Moves between points:
j210: zo>j412, da>j336, fu>j407, ri>j410, di>j277, ne>j312
j818: zo>j778, da>j152, fu>j312, ri>j792, di>j631, ne>none
j116: zo>j122, da>j805, fu>j673, ri>j968, di>j120, ne>j811
j285: zo>j407, da>j70, fu>none, ri>j246, di>j35, ne>j412
j768: zo>j266, da>j247, fu>none, ri>none, di>j789, ne>j66
j906: zo>j70, da>none, fu>none, ri>j407, di>j505, ne>j336
j989: zo>j89, da>j811, fu>j968, ri>j99, di>j417, ne>none
j41: zo>j375, da>j120, fu>j97, ri>j245, di>j968, ne>j417
j879: zo>j66, da>j235, fu>j266, ri>none, di>j526, ne>j31
j198: zo>j526, da>j410, fu>j789, ri>none, di>j66, ne>j14
j845: zo>j560, da>j417, fu>j245, ri>none, di>j99, ne>none
j631: zo>j811, da>j647, fu>j122, ri>j89, di>j818, ne>none
j266: zo>j768, da>j806, fu>none, ri>none, di>j667, ne>j879
j445: zo>j557, da>none, fu>j6, ri>j673, di>j243, ne>j805
j410: zo>j97, da>j210, fu>j320, ri>j198, di>j881, ne>j375
j31: zo>j991, da>j968, fu>j879, ri>none, di>j245, ne>j99
j518: zo>j772, da>none, fu>j336, ri>j312, di>j643, ne>j152
j805: zo>j643, da>none, fu>j445, ri>j116, di>j772, ne>j469
j526: zo>j198, da>j97, fu>j667, ri>none, di>j879, ne>j245
j469: zo>j647, da>none, fu>j805, ri>j811, di>j951, ne>none
j235: zo>j881, da>j673, fu>j806, ri>j879, di>j97, ne>j968
j120: zo>j312, da>j772, fu>j412, ri>j41, di>j116, ne>j778
j951: zo>j152, da>none, fu>j772, ri>j778, di>j469, ne>none
j242: zo>j35, da>j505, fu>none, ri>j247, di>j407, ne>j277
j70: zo>j906, da>none, fu>none, ri>j285, di>j6, ne>j243
j505: zo>j6, da>none, fu>none, ri>j242, di>j906, ne>j557
j407: zo>j285, da>j906, fu>none, ri>j320, di>j242, ne>j210
j97: zo>j410, da>j412, fu>j246, ri>j526, di>j235, ne>j41
j968: zo>j190, da>j116, fu>j235, ri>j31, di>j41, ne>j989
j772: zo>j518, da>none, fu>j243, ri>j120, di>j805, ne>j951
j152: zo>j951, da>none, fu>j518, ri>j818, di>j647, ne>none
j66: zo>j879, da>j881, fu>j768, ri>none, di>j198, ne>j991
j881: zo>j235, da>j277, fu>j247, ri>j66, di>j410, ne>j190
j247: zo>j806, da>j242, fu>none, ri>j768, di>j320, ne>j881
j643: zo>j805, da>none, fu>j557, ri>j122, di>j518, ne>j647
j792: zo>j417, da>j818, fu>j375, ri>j560, di>j89, ne>none
j320: zo>j246, da>j407, fu>none, ri>j789, di>j247, ne>j410
j417: zo>j792, da>j778, fu>j41, ri>j845, di>j989, ne>none
j560: zo>j845, da>j792, fu>j14, ri>none, di>j496, ne>none
j245: zo>j14, da>j41, fu>j526, ri>none, di>j31, ne>j845
j811: zo>j631, da>j469, fu>j116, ri>j989, di>j778, ne>none
j991: zo>j31, da>j190, fu>j66, ri>none, di>j14, ne>j496
j789: zo>j667, da>j320, fu>none, ri>none, di>j768, ne>j198
j667: zo>j789, da>j246, fu>none, ri>none, di>j266, ne>j526
j246: zo>j320, da>j285, fu>none, ri>j667, di>j806, ne>j97
j778: zo>j818, da>j951, fu>j120, ri>j417, di>j811, ne>none
j673: zo>j277, da>j445, fu>j35, ri>j235, di>j412, ne>j116
j99: zo>j496, da>j989, fu>j31, ri>none, di>j845, ne>none
j190: zo>j968, da>j122, fu>j881, ri>j991, di>j375, ne>j89
j647: zo>j469, da>none, fu>j643, ri>j631, di>j152, ne>none
j122: zo>j116, da>j643, fu>j277, ri>j190, di>j312, ne>j631
j35: zo>j242, da>j6, fu>none, ri>j806, di>j285, ne>j673
j277: zo>j673, da>j557, fu>j242, ri>j881, di>j210, ne>j122
j806: zo>j247, da>j35, fu>none, ri>j266, di>j246, ne>j235
j243: zo>j336, da>none, fu>j70, ri>j412, di>j445, ne>j772
j557: zo>j445, da>none, fu>j505, ri>j277, di>j336, ne>j643
j336: zo>j243, da>none, fu>j906, ri>j210, di>j557, ne>j518
j6: zo>j505, da>none, fu>none, ri>j35, di>j70, ne>j445
j496: zo>j99, da>j89, fu>j991, ri>none, di>j560, ne>none
j14: zo>j245, da>j375, fu>j198, ri>none, di>j991, ne>j560
j89: zo>j989, da>j631, fu>j190, ri>j496, di>j792, ne>none
j312: zo>j120, da>j518, fu>j210, ri>j375, di>j122, ne>j818
j375: zo>j41, da>j312, fu>j410, ri>j14, di>j190, ne>j792
j412: zo>j210, da>j243, fu>j285, ri>j97, di>j673, ne>j120

In the rows, 25 means zero.

The rows follow the links: the fewer symbols apart two points are, the more alike their rows tend to be.

Rows of some points; one shown again gets a slightly different row:
j445: 25,21,30,42,32,27,24,24,30,24,20,15,30,29,26,28,37,29,25,35,26,28,46,32,21,16,22,26,26,25,26,20,20,22,33,23,28,20,21,24,42,25,18,24,29,30,29,29
j789: 25,27,26,23,15,33,25,17,27,21,20,29,16,16,29,18,26,28,25,14,32,34,7,17,31,36,26,32,32,25,26,32,26,34,19,34,29,29,29,30,12,24,24,24,23,28,14,20
j991: 28,17,24,15,30,23,33,28,21,23,26,29,21,12,27,32,24,22,22,34,14,28,26,35,24,31,22,25,26,27,17,35,25,17,13,32,35,24,20,37,17,27,22,32,36,15,25,25
j560: 31,31,20,13,15,15,27,26,22,33,33,33,19,17,22,21,19,23,26,23,16,18,9,24,23,31,28,21,20,26,19,24,30,27,6,20,20,29,23,28,13,25,30,26,29,15,24,27
j845: 34,35,21,20,18,13,15,29,19,28,30,35,22,22,19,21,27,26,27,18,25,12,21,26,21,28,21,14,13,29,18,17,37,30,15,22,25,25,26,20,23,23,30,25,29,17,22,38
j557: 20,17,26,31,31,32,40,20,26,26,26,17,29,25,32,26,28,25,27,39,13,38,29,25,27,22,29,33,35,21,25,29,14,19,24,22,24,23,20,38,29,25,17,24,28,28,31,18
j879: 28,14,27,29,30,29,19,31,25,19,14,24,20,17,27,32,35,28,20,27,31,26,41,34,22,28,14,21,20,31,22,26,29,24,27,37,42,15,24,24,29,27,22,28,30,25,19,30
j120: 23,35,25,32,22,21,11,32,26,29,28,25,34,35,22,24,23,31,25,17,36,14,23,26,23,17,33,19,15,23,24,20,26,31,28,13,17,23,32,16,38,18,26,29,19,26,33,27
j152: 24,35,21,21,19,13,30,21,25,35,36,24,27,30,23,16,19,23,29,28,10,20,12,18,25,22,33,21,23,22,24,18,26,25,15,10,12,32,22,31,24,24,27,24,23,18,31,25
j41: 26,32,25,25,20,19,9,35,20,27,25,33,27,27,21,26,22,30,25,13,39,12,20,31,19,25,27,18,14,25,18,22,32,31,23,21,23,18,35,15,30,23,27,32,24,23,28,28
j647: 26,22,22,16,30,16,38,19,23,32,38,19,25,25,23,24,20,18,29,40,2,24,31,23,22,18,24,22,25,20,24,21,20,16,19,17,21,31,15,32,24,28,26,21,28,18,31,26
j242: 18,16,25,23,31,34,38,16,28,20,21,18,24,23,28,25,23,18,22,29,24,39,28,18,32,24,24,34,38,19,34,32,16,22,33,35,26,29,23,27,17,25,23,19,20,32,19,15
j407: 18,31,26,25,21,33,29,17,28,24,22,22,24,25,27,17,19,25,25,18,34,34,9,14,32,28,33,34,37,20,32,29,22,32,29,24,17,32,31,26,18,23,22,22,18,31,20,15
j792: 25,30,21,9,19,15,26,25,21,31,38,32,24,24,21,21,13,20,28,19,17,14,8,19,23,27,30,20,19,23,22,22,26,25,13,19,17,29,26,27,13,24,31,27,24,16,26,24
j811: 25,23,23,19,33,14,21,27,23,24,31,23,31,30,20,29,23,19,25,31,15,17,43,27,18,15,16,16,15,23,26,14,25,20,29,17,25,23,21,16,31,29,30,21,25,20,30,32
j818: 22,35,19,11,21,16,30,24,23,32,38,29,26,29,21,18,14,19,28,22,14,18,11,17,24,21,35,22,22,20,24,19,24,25,18,11,12,29,25,27,19,23,33,26,22,19,30,22
j190: 19,13,23,12,33,24,37,30,20,24,28,29,25,20,27,34,15,19,20,33,15,25,29,31,21,27,25,25,23,25,23,33,20,11,19,28,30,21,23,33,17,28,25,32,29,16,27,15
j806: 22,18,29,28,32,34,20,24,26,17,16,22,21,19,25,29,30,22,21,22,37,30,38,26,25,23,14,27,26,24,32,23,23,25,40,40,33,20,23,13,23,28,26,20,24,32,15,26
j417: 29,34,21,19,19,14,15,29,18,28,32,33,25,29,19,22,21,23,26,14,27,11,22,24,19,21,22,12,11,24,19,15,35,27,21,21,20,24,26,14,24,23,34,23,23,19,26,35

Each walk starts at a row. The symbols on each line, taken left to right, move it on to the next point.
Answer with the point's row; about right is enough.
start 21,20,30,32,32,34,24,21,28,17,16,16,26,27,25,30,31,20,24,27,32,33,41,22,27,19,16,27,29,25,36,22,21,24,41,35,30,22,24,15,30,25,24,17,21,34,20,24
di ne di ne ne da -> 28,24,23,26,30,15,27,24,25,29,33,19,29,29,19,27,30,21,28,35,10,16,41,29,18,13,17,19,17,24,25,9,26,20,27,15,23,22,16,20,33,27,28,20,27,21,31,35
ri zo fu di di -> 19,14,20,17,32,23,40,27,23,25,30,23,30,28,27,30,14,18,23,39,9,26,33,29,22,21,31,28,26,20,24,31,15,9,23,21,22,24,23,33,26,25,24,30,25,19,30,17
start 32,19,26,25,29,22,19,34,22,21,22,30,22,16,25,36,32,26,22,28,23,20,40,37,18,25,12,16,18,28,19,23,30,22,23,31,38,17,20,25,29,29,24,29,34,20,24,35
da ne ri -> 34,21,24,19,29,14,22,29,21,23,27,29,20,17,20,29,30,23,26,31,15,18,40,30,19,24,12,14,14,29,21,15,31,21,21,28,32,22,20,20,24,27,29,23,32,17,25,38
fu zo di da -> 23,28,20,16,17,22,26,32,21,28,30,34,25,24,26,24,12,25,24,18,26,19,5,26,25,31,35,24,22,24,18,36,25,26,13,18,18,26,30,32,17,23,27,34,23,18,28,16
start 16,30,24,26,19,31,29,25,26,29,24,26,27,30,27,21,15,28,26,18,30,28,6,20,28,30,39,31,33,20,25,33,18,29,22,18,13,28,32,32,25,20,20,28,17,27,28,11
fu da zo ri ne -> 20,31,26,36,21,27,10,31,27,24,19,22,32,36,22,20,26,31,26,15,43,22,23,27,26,22,33,26,22,27,27,23,24,31,35,19,21,20,33,17,40,20,22,26,17,31,29,25
da di ri di di ri -> 23,15,26,29,30,30,17,31,24,15,15,24,27,22,25,38,29,24,19,26,36,26,44,36,22,22,18,23,21,28,25,28,25,18,35,36,36,16,25,17,33,27,25,28,26,30,23,28
start 28,29,29,31,17,31,14,22,27,18,12,26,18,19,26,21,33,31,24,13,42,30,17,21,30,33,19,27,28,28,27,24,32,37,28,36,31,23,32,19,23,24,24,21,23,32,15,30
ne da ri di fu -> 28,17,30,29,28,34,21,22,26,16,12,23,17,15,27,29,35,25,22,23,34,32,36,27,25,29,13,26,26,29,28,25,31,27,32,42,37,21,23,19,23,27,26,20,27,33,14,29
zo ne zo da di -> 23,31,27,31,21,28,6,34,25,23,17,28,26,28,23,25,25,32,23,8,48,18,21,28,24,28,26,22,20,28,22,28,30,31,31,28,26,19,35,16,30,21,26,29,19,28,22,25
start 28,29,22,17,16,23,25,29,22,30,28,34,20,17,26,23,22,27,24,19,23,21,3,25,25,36,31,25,23,27,17,32,30,28,9,28,25,25,28,36,17,23,24,32,30,16,27,22
zo zo zo -> 32,30,24,29,16,21,9,33,21,26,22,33,21,22,23,26,33,36,23,15,34,17,19,32,22,31,23,18,16,29,15,27,38,31,18,24,31,19,29,21,28,22,26,31,27,20,26,35
zo fu zo di zo -> 28,13,26,21,28,32,35,27,24,21,18,29,19,11,30,33,26,24,19,32,20,31,26,29,27,34,22,29,33,27,23,36,23,19,17,39,37,23,24,36,17,29,21,30,32,21,21,20
start 25,35,28,44,19,27,13,23,30,26,21,18,29,35,24,17,34,35,27,19,34,25,23,24,25,20,31,27,26,24,25,20,25,37,30,17,19,21,29,24,42,21,19,24,22,32,32,28
di fu di zo -> 18,33,27,32,19,31,30,13,32,28,22,19,23,27,26,15,28,25,28,22,26,36,11,12,33,28,32,35,36,21,30,26,20,33,26,23,16,32,25,29,20,22,20,21,21,33,22,16
ne di di -> 22,32,24,31,21,30,29,19,28,33,28,20,27,32,28,17,24,31,27,27,24,31,7,19,28,27,39,35,34,21,24,29,21,31,20,14,13,27,26,35,28,21,18,26,22,28,30,16
start 21,18,27,29,29,33,38,15,30,22,22,15,22,23,30,22,28,21,24,34,18,42,29,17,31,23,26,35,37,21,35,26,15,22,30,30,25,28,19,31,23,28,17,18,23,31,21,18
ri ne zo -> 23,16,29,33,35,31,21,29,25,17,18,19,32,30,27,33,29,26,21,29,31,27,47,31,22,17,21,26,24,24,28,23,21,22,40,29,30,17,25,17,38,27,23,24,25,32,25,25
zo ne da zo di -> 27,36,25,38,20,22,14,26,27,31,29,20,33,35,22,22,28,34,27,24,29,18,23,27,21,18,32,22,20,25,21,18,27,32,25,11,15,22,25,22,42,20,20,27,22,25,34,28
start 24,30,27,29,20,33,12,22,28,20,15,24,23,26,25,20,29,27,23,9,45,26,21,20,27,28,22,28,29,26,28,24,30,36,34,33,25,25,35,16,24,23,27,22,18,32,16,27
zo ne ri -> 26,27,25,21,14,29,22,25,23,26,23,32,18,15,29,21,25,31,23,18,31,27,3,25,29,39,34,28,31,25,19,36,27,29,13,30,25,23,29,35,15,22,20,31,29,24,22,19
zo di di ne fu -> 30,29,27,31,17,28,10,30,23,24,15,30,23,21,24,25,34,34,22,14,41,20,19,31,24,34,24,23,21,32,22,29,33,37,21,31,31,18,33,22,29,21,23,29,29,29,21,29
start 24,17,23,26,30,24,40,23,24,29,31,17,28,27,25,26,25,22,25,42,8,28,32,29,25,21,30,28,28,21,23,27,16,14,20,15,21,26,17,37,29,25,22,26,29,19,33,22
di di zo zo zo -> 26,20,26,35,32,23,22,27,27,25,26,18,32,30,24,29,32,27,25,36,17,23,46,33,21,13,23,23,21,26,25,18,22,19,28,17,26,20,20,23,42,26,22,27,28,25,33,33
ri ne di fu ne -> 27,36,23,21,21,12,16,28,22,29,33,25,29,35,19,21,21,22,28,20,24,11,23,22,20,17,25,15,15,26,24,12,30,28,25,12,16,26,27,15,32,23,31,21,22,23,32,31
